Rows, each with roughly how far along a hidden order it lies (0 to 30)
[  4  14  -3   4  11 -11  -9 -50 -15   4  -6  -8 -27  -2   4   4   4  35
   4 -11   0  10  10 -10  -9  28   8 -14  11 -67  -1   8   6   6  27  -5
  -8 -14]  2
[ 14  -5   5  19   4  10  -3  10  -7  11  -2   3  28   7   3  21   9  -9
   0   3 -14  16  -2  -1  -5  10  -3 -18   0   5  -6   3 -13   5  20 -26
   6  10]  5
[  1  -7  -4  15 -13  10  15  39 -19   8   0  13  27   6  -2   5 -11 -26
  -5  -1  -6  15 -17  18   3 -36   1  14 -30  10  -4  -2 -10  21 -37  -2
 -12   8]  22
[ -3  14  -3   6 -10  -4   8 -19 -18  11  -2   5 -32  -3   0   0  -4   1
   1 -11   8  -3 -11  12  -3   5   7   0  -9 -22  -4   2  -6   4  -9  -2
 -16 -23]  10
[ -4 -20   6  -5  -5  12  -4  28  27 -17   2   2  43   7   1 -10   1  18
 -16   6  -7  19   6 -17  17  -9 -11   3  10  35   7  -1   3  -5   9  15
  15  22]  19
[ -5   9  -9   6   2   6   5 -31 -24 -13   2  -1  32  -2  -5 -24 -11 -12
   0  -5  -6 -18  -4  -4  -1  -5  11   9 -36  33   7   4   4  10  10  13
  -8   7]  25
[ 11 -10   8  11  14  19  -6  31  14   4   0   8  42   7  -2  27   5 -12
   6  -5 -18   0  -6  -1   6  14 -24 -25  -1  40  -1  -3 -17   1   9 -29
  26  12]  8
[  4   2  -1  -2  12  -3   1   4 -53  -3   0   5   9   8  -3  27   0   7
  -8   9  -8  31  -8  -8  -8 -22  -3 -21  53  23 -12  -9   2  19   6  -9
  20  44]  18
[  6   9  -7  21  -2  10  13   8 -54  12  -2   4  10   7   2  10   1 -21
 -12  -4  -7  22 -15  12 -10 -20  22  -5  -8 -34 -10   6  -7  24  27   4
 -14  16]  12
[  3   7  -8  10   6   8  17   9 -46  21   3  21   1   5  -6  26  -7 -41
  -1   2  -1  25 -28  23  -9 -16   1  -4   1  33 -16  -7  -5  28 -35 -47
  -2   4]  16
[  2   8  -4   5   2  -2   5   9 -52  19  -1   5 -30   2   1  18   1 -15
  -3  -1   3  18 -12  14 -13 -18  14  -8   6 -55 -13   0  -5  18   6  -5
 -11   3]  8
[  6  -3   5  -3  17  16 -16  22  19   3   3 -15  11   2   5  16  14  18
  -7  -9  -5   2  13  -8  -3  30  -5 -22  17  -9   3   5   2  -3  65 -11
  13  12]  3
[  9 -19   7  18   6  16   6  40   9  -3   3   5  60   8   2   3   2 -14
  -4  14 -20  19   3  -8   3 -21  -9  -3 -10  29   2   1  -6   7   0  -4
   7  32]  16
[  3  -4   0   6  -4   8  -1  -6   7  -3  -3  -1  14   0   3  -1   2  17
  -8  -3  -1  21   5  -5   4   5  -2   2  -9 -13   1   6   0   5   7  -9
  -6   1]  11
[  8  -4   1  16  -5  18  12  49 -20   7   0   7  34  11   3  12   1 -21
 -12   5  -9  25 -13   6  -1 -18   1  -4  -3  -3  -6  -1 -12  14   8  -4
   0  27]  14
[  3  -3   3  -8  20  12 -21  -9   1 -14   2 -20  11  -5   3   4  15  26
  -5  -2  -8  11  22 -19   1  21  -8 -23  11  14   1   6   5  -7  60  -1
  19  19]  6
[  6   1  -1  23  -4  10   6  31 -16  33   0  -3 -11   3   3  11   1 -39
  -9  -5  -3 -14 -12  24 -10 -15  21   5 -26 -36 -11  13  -7  22  -6   9
 -29   0]  0
[  2  15  -8  12  -2 -11   8 -52 -84  10  -3  10 -33   1  -1  13  -6  -9
   6   6   2  24 -18   8 -21 -19  17   0  20 -11 -18   0   0  24 -12  -8
  -9   7]  14
[ -3   8  -1 -12  13  -5 -11 -26 -19 -21  -1  -6 -13  -2   0   3   4  43
   4   4  -1  15  12 -22   0   6  -4 -10  35   2   3  -2  12   0  35  -4
  14  22]  18
[  1  -7  -7  24  -6   9  13  16 -30   8   1   5  36   4   0  -5  -8 -27
  -1   5 -14  10  -9  12  -3 -33  10  17 -45  -5   0   5  -6  24 -30   5
 -21   8]  20
[  6   2  -3  17   3  -5  -7 -45  -5  -6  -4 -11  29  -3   5 -15   4  28
   1   5 -13   1  20 -14  -5   9  16   3 -24 -33   6  16   6   7  23  11
 -20   9]  13
[  0   6  -7  12  -8   0  12  12 -37  -5   0   6  27   5  -4   2 -11 -21
  -4   6  -7  -7 -17   6  -4 -34  10   2  -7  17  -6  -2  -4  19 -15   5
  -5  21]  26
[  3  10  -5  27  -1  22   9  13 -27 -16   9   9  69  13  -9  -6  -5 -36
 -19  22 -13  10 -16   6   0 -48  -3   8 -28 100  -7  -2 -12  24  29 -38
   4  42]  30
